[[135 146 114]
 [145 156 138]]
|
[[135 146]
 [145 156]]

[[103 108 112 103]
 [126 125 124 127]
 [104 102 102 102]
 [129 128 126 128]
 [128 129 130 129]]
|
[[103 108]
 [126 125]]

[[140 102 136 125]
 [130 135 129 129]
 [128 142 129 117]]
|
[[140 102]
 [130 135]]

[[108 150]
 [132 126]
 [111 144]
 [124 131]]
|
[[108 150]
 [132 126]]

[[105 126 118]
 [128 131 141]
 [102 131 137]]
|
[[105 126]
 [128 131]]

[[155 153 143 108]
 [100 147 108 146]
 [140 108 108 138]]
|
[[155 153]
 [100 147]]

[[106 136 111 119 116]
 [113 132 119 123 105]
 [119 127 119 123 135]]
|
[[106 136]
 [113 132]]

[[110 140]
 [117 142]
 [157 131]
 [158 120]
 [107 139]]
|
[[110 140]
 [117 142]]
---
[[134 109]
 [107 125]
 [127 137]
 [141 119]]
|
[[141 119]
 [134 109]
 [127 137]
 [107 125]]

[[110 123 115 134 139 130 137]
 [126 123 109 132 136 129 121]
 [129 138 157 124 137 127 145]
 [123 116 129 128 131 130 109]
 [143 135 135 125 123 124 135]
 [124 120 135 130 124 127 142]
 [118 122 133 133 125 130 133]
 [128 135 137 134 131 124 128]
 [132 134 120 137 138 133 126]]
|
[[143 135 135 125 123 124 135]
 [132 134 120 137 138 133 126]
 [129 138 157 124 137 127 145]
 [128 135 137 134 131 124 128]
 [126 123 109 132 136 129 121]
 [124 120 135 130 124 127 142]
 [123 116 129 128 131 130 109]
 [118 122 133 133 125 130 133]
 [110 123 115 134 139 130 137]]

[[123 106 136 120 135 120 138 135 132 135]
 [137 122 119 128 145 120 123 137 118 127]
 [138 116 122 135 141 120 125 144 119 144]
 [131 125 118 127 138 120 130 137 113 136]
 [118 114 134 119 135 120 143 133 128 126]]
|
[[138 116 122 135 141 120 125 144 119 144]
 [137 122 119 128 145 120 123 137 118 127]
 [131 125 118 127 138 120 130 137 113 136]
 [123 106 136 120 135 120 138 135 132 135]
 [118 114 134 119 135 120 143 133 128 126]]

[[111 146]
 [145 112]
 [132 156]]
|
[[145 112]
 [132 156]
 [111 146]]

[[155 145 114 139 128 144 125 157 118 139 131 111 116 141 111 125]
 [145 134 129 128 127 139 137 145 128 145 133 120 135 132 124 129]
 [152 131 136 141 132 128 100 154 118 112 148 140 115 142 138 144]
 [130 139 122 132 143 127 118 135 136 118 127 131 121 136 122 125]]
|
[[155 145 114 139 128 144 125 157 118 139 131 111 116 141 111 125]
 [152 131 136 141 132 128 100 154 118 112 148 140 115 142 138 144]
 [145 134 129 128 127 139 137 145 128 145 133 120 135 132 124 129]
 [130 139 122 132 143 127 118 135 136 118 127 131 121 136 122 125]]

[[136 152 148 106]
 [148 151 147 130]
 [122 113 115 136]
 [119 105 126 139]
 [108 107 143 156]
 [121 112 107 122]]
|
[[148 151 147 130]
 [136 152 148 106]
 [122 113 115 136]
 [121 112 107 122]
 [119 105 126 139]
 [108 107 143 156]]
---
[[106 116 147 134 146 131 124 125 114 132]
 [147 138 101 125 125 115 112 123 133 121]
 [128 135 138 117 105 138 148 135 149 122]]
|
[[106 116 147 134 146 131 124 125 114 132]
 [128 135 138 117 105 138 148 135 149 122]
 [147 138 101 125 125 115 112 123 133 121]]

[[124 129 127 124]
 [128 133 124 133]
 [123 128 133 125]
 [138 130 132 110]
 [139 128 134 111]
 [115 136 121 149]
 [112 137 153 125]
 [129 138 131 122]
 [141 133 139 104]]
|
[[112 137 153 125]
 [141 133 139 104]
 [139 128 134 111]
 [123 128 133 125]
 [138 130 132 110]
 [129 138 131 122]
 [124 129 127 124]
 [128 133 124 133]
 [115 136 121 149]]

[[122 130 131 142 148 141 123 138]
 [123 152 117 112 120 104 124 134]
 [119 132 140 142 144 128 124 136]
 [126 112 130 130 101 157 143 143]
 [125 125 135 130 115 129 140 128]
 [138 117 147 109 103 149 135 120]
 [116 129 129 127 142 128 141 118]
 [127 133 128 121 122 122 126 126]
 [124 127 133 138 145 135 134 118]]
|
[[138 117 147 109 103 149 135 120]
 [119 132 140 142 144 128 124 136]
 [125 125 135 130 115 129 140 128]
 [124 127 133 138 145 135 134 118]
 [122 130 131 142 148 141 123 138]
 [126 112 130 130 101 157 143 143]
 [116 129 129 127 142 128 141 118]
 [127 133 128 121 122 122 126 126]
 [123 152 117 112 120 104 124 134]]

[[115 136 138 132 120 122 132]
 [147 114 102 137 123 142 110]
 [131 126 118 131 137 128 135]
 [126 129 152 113 135 131 129]
 [132 128 139 116 135 133 125]]
|
[[126 129 152 113 135 131 129]
 [132 128 139 116 135 133 125]
 [115 136 138 132 120 122 132]
 [131 126 118 131 137 128 135]
 [147 114 102 137 123 142 110]]

[[121 134 127 127 141 124 134 130 121 128 148 129 106 134]
 [122 142 135 128 139 100 131 116 131 128 139 124 149 125]
 [118 112 123 126 119 128 114 116 113 128 117 122 147 124]
 [147 115 122 125 113 118 120 119 125 122 151 141 113 115]
 [123 133 137 131 121 147 140 137 128 123 102 114 144 136]]
|
[[123 133 137 131 121 147 140 137 128 123 102 114 144 136]
 [122 142 135 128 139 100 131 116 131 128 139 124 149 125]
 [121 134 127 127 141 124 134 130 121 128 148 129 106 134]
 [118 112 123 126 119 128 114 116 113 128 117 122 147 124]
 [147 115 122 125 113 118 120 119 125 122 151 141 113 115]]

[[130 145 120 113 141 135 124 110 124 118]
 [125 129 139 124 123 122 126 136 137 133]
 [137 142 116 115 140 139 124 109 116 117]
 [121 117 130 140 129 129 134 139 130 135]
 [136 111 119 143 123 132 130 129 125 120]
 [149 111 107 140 137 145 124 113 121 103]
 [120 111 142 146 112 115 132 149 138 141]]
|
[[120 111 142 146 112 115 132 149 138 141]
 [125 129 139 124 123 122 126 136 137 133]
 [121 117 130 140 129 129 134 139 130 135]
 [130 145 120 113 141 135 124 110 124 118]
 [136 111 119 143 123 132 130 129 125 120]
 [137 142 116 115 140 139 124 109 116 117]
 [149 111 107 140 137 145 124 113 121 103]]

[[135 127 125 125 128]
 [115 127 137 124 126]
 [144 118 102 122 125]
 [133 118 107 127 125]
 [102 129 139 123 123]
 [137 128 113 118 124]
 [127 126 128 122 126]
 [128 127 123 129 127]
 [121 124 110 129 123]
 [138 120 112 127 127]
 [119 124 131 121 125]]
|
[[102 129 139 123 123]
 [115 127 137 124 126]
 [119 124 131 121 125]
 [127 126 128 122 126]
 [135 127 125 125 128]
 [128 127 123 129 127]
 [137 128 113 118 124]
 [138 120 112 127 127]
 [121 124 110 129 123]
 [133 118 107 127 125]
 [144 118 102 122 125]]
